Each row is followed by roughly how far along a hidden order it lies, from 0 to 15. A new part has a new order.
[  2  25  17  -8  -5 -15  19 -12  -5  -5   0  -1  -8 -40   8  -2  19  -9
  42 -69 -18 -18   9 -39 -75   1 -63   1  -8 -22  20   3   2 -19   4] => 11
[-11   6 -11  11   3  21  11   8   2   4   0  -7  16  -2 -51  -3  -9 -29
 -14  72 -20  30  -8   3  38   1 -25  12 -11   8  -5 -14 -20   2 -10] => 2
[ -5 -69  -1   1  11  28  -5   4   1   8  -1  -4  -4  25  44  -4  10 -40
 -26  36 -16  17   3  27  13   5 -35   4   0  -2  15  -3  14   8   1] => 8
[  -4  -51   -5    0  -21   66    1  -10   18  -11    2   15   26  -53
 -121    3  -11   39   42   25   10   16   10  -31   -7   -7  -52    1
    8  -12  -24  -78    6  -28  -12] => 8
[  0   3  15  -1  -7  16 -13  -5  -2 -16   1 -14   8 -27 -30   4   1  44
  47 -73  -4  -9  12 -18 -22 -10  39  -4  -1   4  -6  -9 -38 -23  -2] => 8
[ -6  73   5  15   1   4   3   6  -5  -7   1 -13  12 -24 -78   6  -4 -17
  13  46 -18  18  -5 -20  19  -2 -22   7  -8  10 -37  -8 -42  -5 -14] => 0
[ -5 -37  -5   2  16  12   9   9  -4   9  -1  -8   1  37  21  -4   4 -66
 -44  74 -21  30  -5  26  36   8 -35  10  -7  -1   7 -23  -1  19  -1] => 6
[  -4   45    6    6   -2   22   -1   -2   -6   -3    1  -15    2  -25
 -106    8    8  -15   16   49  -24   12    9  -36   -7   -7  -30    4
  -12   22  -40   -5   -5   -4  -13] => 1
[   0   87   15    1    8  -72   -1    3  -12   -4    0  -16  -15   -8
   82   -6   19   -8   14 -105   -8  -20   -4   21  -26    3    3    4
  -17   -8   41   64  -33   -6   14] => 10
[ -4  63  16  16  -3   8  23 -10 -11  -8   0 -16   1 -28 -58   9  16 -18
  55 -15 -31   3  12 -47 -36  -5 -57   2 -20  14 -37  29 -24 -15 -11] => 0
[ -5  55  14  18  -3  -6  33 -10  -8  -9   0  -6  12 -51 -19   3   9 -10
  64 -60 -29   2   5 -41 -23   0 -64   4 -19  -6  -1  20 -38 -27  -9] => 3
[-12   5  -3   4   7  14  11   5  -2   5  -1 -10   9  -6 -43  -2  -1 -59
 -12  70 -37  27   0  -9  30   3 -50  13 -16   7 -15  -8  -1   0 -10] => 0
[  2 -57  -4   5  -3   4 -13   2  10 -15   1   6  11  -6  61  -7   0  25
  11 -81  39  -4  -5  39  33  -6  16  -6  -8 -11  28 -23 -46 -26  10] => 15
[ -4  33  14   6   5  -7   2   1 -10  -8   0 -21   2 -15  15   1  11  -1
  22 -54 -17  -3   4 -15 -17  -2  -4   2 -11   4  -2  25 -36 -12  -3] => 6
[  4  54  28  -5   1   5  22 -15 -19   0   0 -20 -25  -6 -42  10  34 -34
  33   2 -37  -9  22 -76 -86 -10 -50  -3 -17  26 -41  31  10  -1 -12] => 3
[ -5  48   8   8   0  16 -15   7  -6 -15   1 -17  13 -20 -82   6  -6   9
   8   8 -12  18   2 -13  30  -5   3   5  -3  14 -39 -16 -47  -8 -11] => 4
[  -1   39   16    2   -1  -19  -11   -1   -5  -20    1  -15    7  -38
   25    1    0   34   42 -109  -12  -16    1   -3  -18   -7   21   -3
  -16   -1   17   15  -61  -32    6] => 9
[ -5  88  17   7   5 -30  29  -7 -10  -5  -1 -14   0 -45  13  -1  18 -10
  44 -77 -40  -4   0 -31 -48   6 -62   8 -16 -15  15  27 -24 -20  -5] => 5
[  8  68  14  -9   5 -37  23   5 -10  -3   0   4 -12 -26 -20  -1  17  -4
   1  44   0   2  -8 -28 -24   0 -76   6   4  -6   1 -18  -7   7  -5] => 11
[  5  80   1   2   4 -25  18  12  -1 -10   1  15   8 -35 -24  -2  -1  12
  10  30  26  12 -22  -5  30   1 -58   5  15 -20  15 -36 -43   2  -1] => 14
[  -5   78   12    3    1  -51   -3    5   -7  -20    1   -9    6  -34
   42   -4    5   23   31 -104   19  -16   -9    9    8   -5   20   -2
  -17   -7   24    7  -80  -28    9] => 11
[   3  -17    3   -3   -1   -1    2    5    1   -9    0   10    7  -21
    0   -4   -3   17    9 -100    9   13   -4   10   21    0  -27    4
    7  -15   17  -36  -22   -8    3] => 13
[ -4  67   8  10  -3   8 -14   4  -4 -12   1 -21  15 -19 -95   8  -3   8
  19  18 -17  13   1 -14  20  -5   9   5  -5  15 -37 -12 -46 -11 -13] => 2
[ -6   5   7   7   4  -7  11  -2  -1  -4  -1  -6   0 -21  34  -4   7 -10
  21 -61 -20  -2   1   2 -16   5 -30   7  -4 -17  27  14 -13 -12   2] => 9
[  2  52  -1   5   0   9  16   1 -10   9  -1  -2 -11 -12 -65   7   7 -35
  14 112 -17  17   5 -46  -4  -1 -63   9  -3  13 -32  -4  15  11 -13] => 0

Part 2:
[ 42  58  11  14   7 -29   1 -42   6   4  -2 -14   0  31 -12  76 -11  28
  87  27  56 -56  53  11  43   2 -51  23  13 -45 -10  44  76 -11   1 -18
  11  -4   7  30 -12  47 -25 -36 -20 -11  -3   9   1   8  42 -16  -4 -64
   9 -23 -41  43  31 -18  -7 -56   9  33  24 -29  -3  -9  27  28   3 -35
  11 -74 -15 -19  11  -9  27   7  75  -4 -50  28 -18  13  39  36 -21 -28
   7] => 0
[  15  -47  -36    3  -16  -15    5   54  -22   30  -22  -13   13  -31
   17   -5  -23   12  -74  -23   -8   17   58    5   30  -62   56   -3
   21   43   12   -7  -61   72    2   17   54   -3   16   27  -14   19
  -26   -8  -32  -17  -41    9   -8   17   19   35  -29   25  -40   72
  -11  -16   19   39   29   20  -12  -97   -6   19 -127   29   23   26
    8  -56  -38   58  -12   34   98   13   14  -10  -34   38   42   -4
 -108  -22  -32  -56  -29   -4   -5] => 11
[-19  15  16  -9  49  45   2   4   3  20  72  16 -11  16  34 -29  31 -11
 -48  10 -49  17 -38  -3 -64  23 -49  43   6  -1 -11 -38 -17 -25 -18   8
  -2  12  20 -50   1 -33  68 -22  45  20   4  28  11  -3 -35 -54  42  56
  -8 -38 -17 -60  -9  17  18  33  23  -7 -22  43  60  36 -37 -56  11  -7
  15  -7   5 -26 -40  -4 -31 -11 -88  -9  18 -42  85   9 -23  65   6  30
 -18] => 2
[ -7 -16   3 -44  43  25  -2   1   4  46  51 -59 -42  11  46 -28  30 -13
   9  13 -58  19   9   2 -88  40 -56  38   0   3   3 -26  10 -43  29  -6
 -34  15  28 -78  -4   1  17 -27  49  18  -4  18 -19  21 -36 -60  25  44
  10  -2 -20 -44 -33  28   0  10  22  -5  -2  71  48  29 -19 -33  12  20
  11 -39 -61  -9 -28  12 -25 -45   4   2   4 -54  74  20  -5  13  13  41
  -3] => 3
[-22  67   1  40  30  -2 -20  -5   2  11 -40  50  20 -11 -36   8 -16  13
  70  30 105 -27  30 -13   4 -50  26 -12   1 -27 -30  17  -2  59 -34  -2
  52  22 -58   5  -8 -55   8  22   1  33   1 -13   2  -4  -7  10   4 -55
  16 -31  31  41 -11 -34 -44  -1  28  16 -13   5  -3 -14 -13 -12 -70  -6
   6  28  87 -63 -15  -6 -11   0  22 -10  15 -18  -3 -27 -15  14 -10 -65
 -29] => 9
[ 15  80   3  71 -48   3  10 -22  45 -45  42 -20  33  49  -3  20  16   5
  89  15  -8 -15  92  10  42 -38  44   1  -7 -44 -13  15  40  51 -37 -18
   4   4 -37  22   9   0  54   3  -3   7  -4   0  20 -64   7  -7  35  52
 -36 -51  -1 -24 -19 -21 -50  -1  14  20   5   7 101  23  -6 -26 -21 -12
  56  21 120 -20 -22  -5 -23  78 -21 -11   3  11  37   0 -50  87 -16  -6
   5] => 0
[-44 -16   4  24 -26  37 -12  26 -46  45  15 -31   3  20  -1  -7  20  12
  10  19  45  30 -86 -40  22   3 -53 -35   2  15   8 -17 -59  53 -34  -3
  28   4  16  15 -11 -57  32   4 -14  -7  31   5   4  19 -53 -18 -17 -28
  31 -43  42  48   2 -40  -6  18   6  17 -11 -36  17 -59  -6  -1 -11   2
  62  29  55  16 -51 -13  21 -10  96 -14  43  16  26  15  -8  11  -9 -36
 -42] => 15
[-12   1  40  -8  59 -19  -4 -18   1 -27 -44   1 -14   6 -10 -10 -12 -33
   6   4  40   2 -55   4  19  92  31 -37 -25 -14  -5   1 -23 -97 -14  -2
 -54 -14 -12   8  -7  -5   0  86  14 -19  33  -4   4  -6  30 -24   4 -17
  35   6  -4  38   1  -4  16   0 -33  39 -18 -71  39  -2 -33   1  17  60
 -15 -13   1 -19 -34 -20 -34   0   5 -32   1  -4  -1 -12  35   4  50   6
 -94] => 14
[-38 -28  35 -12  26  -2 -19  27   7 -53  -7 -14  40  -9 -57 -46  20 -30
  -6   1   7  -5  11  -8   9 -84 102 -25  10   2   1 -16 -37 -29 -47  24
 -18  -2  -8   3   3 -16 -13   3 -34  18 -34 -31  47 -41 -35  -8  41  17
  11  -7  21 -39 -64 -13 -23  12 -25  -1 -36  53 -34  11 -24 -33  30  11
  -4  35  15 -13   3 -23 -35  10 -57  12   0 -54   5  -8  14 -28  33  31
  16] => 3
[-38 -46 -27  12 -72   7 -16  25 -55  32  13  17  28  22   1 -19  14  28
  -8 -28 -20  63 -81 -36  -1 -47 -18  -4  -5  39  29 -13 -65  75  -3   7
  54  -3  41  38  -3 -35 -35 -14 -28 -23   8 -50 -27  23 -45  13 -51 -23
  -3  -7  48   5  11   7 -22  38  -1  29  -2 -21 -37 -70  30  22 -40 -19
  60  68  42  43  -4   3  85 -19  42  10  57  19  -6   4 -45 -39  -1  -7
  12] => 15

[-27  65  -6   6  29 -16 -82   4   4  14 -24  -4 -30   6  17  49  30  64
  10 -19  19 -19 -31   6 -24] => 8
[ 67 -18 -53 -19  -3   2  -2   5 -35  28  13  16   7  48  43 -40 -10 -80
  39   9  19   0  25  -4 -74] => 9
[  18 -108   36   -4   -4   22  -29   -1  -50  -31   42   13    3   28
    1  -18  -10   -4   13   19  -21  -23   37   24  -70] => 14
[  2 -67  33   1  16   5 -78   1 -57 -37  30   8 -33  15  -6  36  31  70
   5   2 -22 -42  33  31 -42] => 15
[ -7  98 -23   5  37  -8 -32   6  50  21 -35  -2 -15 -10  36 -22   1   9
  38  -4  59  -9 -40 -17 -89] => 5
[ 36 -26 -24  -8  14  -6 -80   4 -62  -5  16  14 -40  45  20  23  31  37
  17   2 -10 -32  24  12 -18] => 13
[ 13  35  -9  -1   3   3   0   2  14   9 -12   3   5  12  22 -32  -8 -23
  18   3  24  13   4  -9 -50] => 7
[-39  41  -2  12  18 -17 -53   0  -4  -7 -20 -10 -31 -17 -13  50  31  75
 -15 -24  -2 -10 -28   6  60] => 8
[ 63 -71 -18 -17  -7  13   2   1 -43  -6  38  15  13  50  23 -39 -10 -66
  22  16  -8  -9  48   3 -66] => 12
[-11 -15  15   1 -26  12  95  -6  10  -3   3 -10  35 -32 -36 -25 -34 -40
 -28   8 -11  30   9 -14  53] => 4
[  7  41   0  -3  -9   3  71  -1  53  29  -9  -3  35  -7  21 -56 -35 -43
   4  11  25  28 -10 -18 -54] => 3
[-55  77  25  14   5  -5  55  -1  90   9 -39 -16  14 -49 -20   3 -16  42
 -12  -6  25  27 -45 -16  32] => 1
[-67   9  62  19  -5   2  22  -5  41 -28 -10 -17  -1 -53 -50  24  -3  68
 -41  -5 -18   6 -26  11  67] => 7
[-47   6  63  13 -11  10  30  -5  53 -16 -11 -13   8 -36 -30 -11 -19  12
 -19   7   0  11 -30   2 -15] => 6
[  2  56 -16   2  10 -13 -60   6   6  10 -22   2 -35  17  29  18  26  29
  29 -11   7 -17 -22   3 -50] => 9
[ -1 -43  22   3  18   2 -98   2 -43 -35  21   6 -39  24  12  31  27  55
   9  -3 -14 -36   7  26 -48] => 15
[-17 -42  54   8  -8  12  -9  -4   2 -35  15  -2  -3  -9 -24  13  -2  31
 -22   6 -24 -11  10  19 -16] => 11
[-24   0  23   9   5  -4 -49   0 -15 -15  -1  -4 -21  -1 -11  35  21  58
  -1 -11 -10 -20 -13  16  -9] => 10
[ 18 -58  27  -1 -16  15  -8  -2 -28 -29  32   7  -6  10  -9 -29  -3   0
  -3  10 -23 -11  29  20 -43] => 12
[ 38  20 -56  -8  28 -13 -79   8 -44  18  -5  11 -40  42  39  24  30   6
  30 -15  15 -21   7   0 -24] => 11
[ 30 -64  -7 -12 -15  12  -4   0 -27  -6  25   9   0  21   5 -20  -4 -39
   6  10 -24 -10  43   7 -10] => 11
[  44  -40   -1  -14   -4   16   -4    1  -13    4   25   13   11   46
   38  -44  -31  -38   30   21   -1   -8   37    2 -103] => 11
[-18  47   8   6  -5   5  72  -2  70  16 -25  -9  26 -24   1 -28 -35 -22
  -1   6  21  28 -27 -17 -31] => 2
[ 42 -43  -8 -13  -9  11  -4   1 -20   3  20  11  13  34  25 -42 -22 -48
  26  16   2  -7  31   3 -81] => 10
[-50  49  28  14  -6  -4  55  -4  64   0 -24 -14  13 -48 -32   5 -12  30
 -26  -7  11  27 -37  -8  46] => 3
[ 17 -41  30  -7 -22  25  59  -3  15   6  25   6  42  11   8 -74 -62 -72
  10  27   8  22  17  -1 -80] => 7
[ 60  26 -67 -15  31  -6 -63   9 -25  24  -7  16 -27  50  65  -3  17 -34
  49  -4  43 -16   1  -6 -82] => 10
[ 18   5 -18  -5   0  -1  25   1   1   9   0   2   4  14  13  22  -3 -22
   7   2   9   6   8  -9 -14] => 7
[ 40  33 -41  -7  24  -7 -37   7  -1  26 -21   6  -2  29  44 -13   0 -32
  35   0  36   1  -8 -10 -80] => 7
[-15  81  -9   5  -4  -4  73   0  90  33 -39 -13  22 -45   5 -49 -28 -29
  -2   2  42  38 -38 -26  11] => 0
[-54   7  49  16  11  -2 -20  -3  11 -27 -12 -13 -20 -30 -32  50  14  94
 -27 -10 -11   7 -28  17  24] => 8
[-24 -13  31  13  21  -1 -83   0 -21 -23   3  -2 -37  -1   0  47  30  79
   1  -8 -11 -31 -14  23 -12] => 12
[-31  57  26  14  14 -11   4  -1  42  -4 -29 -13  -5 -37 -20  33  14  47
 -20 -10   4   7 -44  -3  39] => 5
[  2  13   0   4  10  -3 -43   3  -6   0  -3   0 -24  -1   6  13   8  23
  14  -3   6 -11  -1  10 -28] => 9
[-45  54  23  17  14  -8  20  -1  60  -1 -36 -16  -2 -45 -18  11 -10  70
 -16 -10  23  12 -55  -5  27] => 3
[ 47   0 -27 -13 -14  12  59   1  11  25   5   8  30  10  30 -65 -39 -91
  20  15  24  23  11 -16 -62] => 5
[-49 -31  71  13   5   8 -55  -3  -5 -45  10  -8 -17 -17 -24  22   8  74
 -17   0 -22 -15 -17  25 -12] => 11
[-39  75  11   9   6 -11   9   0  50   5 -36 -13   2 -35  -8   8  -4  37
 -12  -8  20  19 -43  -7  24] => 3
[ 20 -34  26  -5 -27  22  93  -5  35   5  15  -1  48  -5  -5 -65 -52 -62
  -6  26   8  24  18 -11 -44] => 5
[  3  60 -14  -3  -8   1  84   0  72  39 -31  -5  39 -18  24 -58 -44 -71
  11   5  46  42 -25 -30 -43] => 0
[ 15  -1   3 -10 -29  12  84   0  18  11  10   3  47  -5   6 -57 -40 -78
   3  18  10  26  17 -15 -18] => 5
[-17 -17  43  -1 -30  17  86  -6  46  -4   4  -8  41 -24  -6 -45 -45 -11
 -15  17  -4  25  -2  -8 -17] => 5
[-34  45  28  12  -3   3  55  -2  60   7 -19 -13  12 -30 -12 -14 -28  18
 -12  -1  12  25 -37 -12  14] => 3
[  17   -1   11   -1   15   10  -33    3    3    3   -1    6   -4   26
   33  -23  -10  -11   34   11   56   -9   -4    3 -105] => 9
[-44 -62  63  10 -13  11   0  -5 -31 -44  25  -9  -2 -25 -55  34   9  68
 -42   1 -59 -16  12  26  58] => 12
[ 12  69 -34   2  36 -14 -56   7  -6  23 -23   4 -36  26  35  27  22  29
  32 -11  34 -11 -30  -8 -47] => 7
[-69  14  55  19   7  -1 -12  -5  18 -29  -9 -15 -12 -37 -47  42  20 104
 -43 -13 -18 -10 -32  13  65] => 8
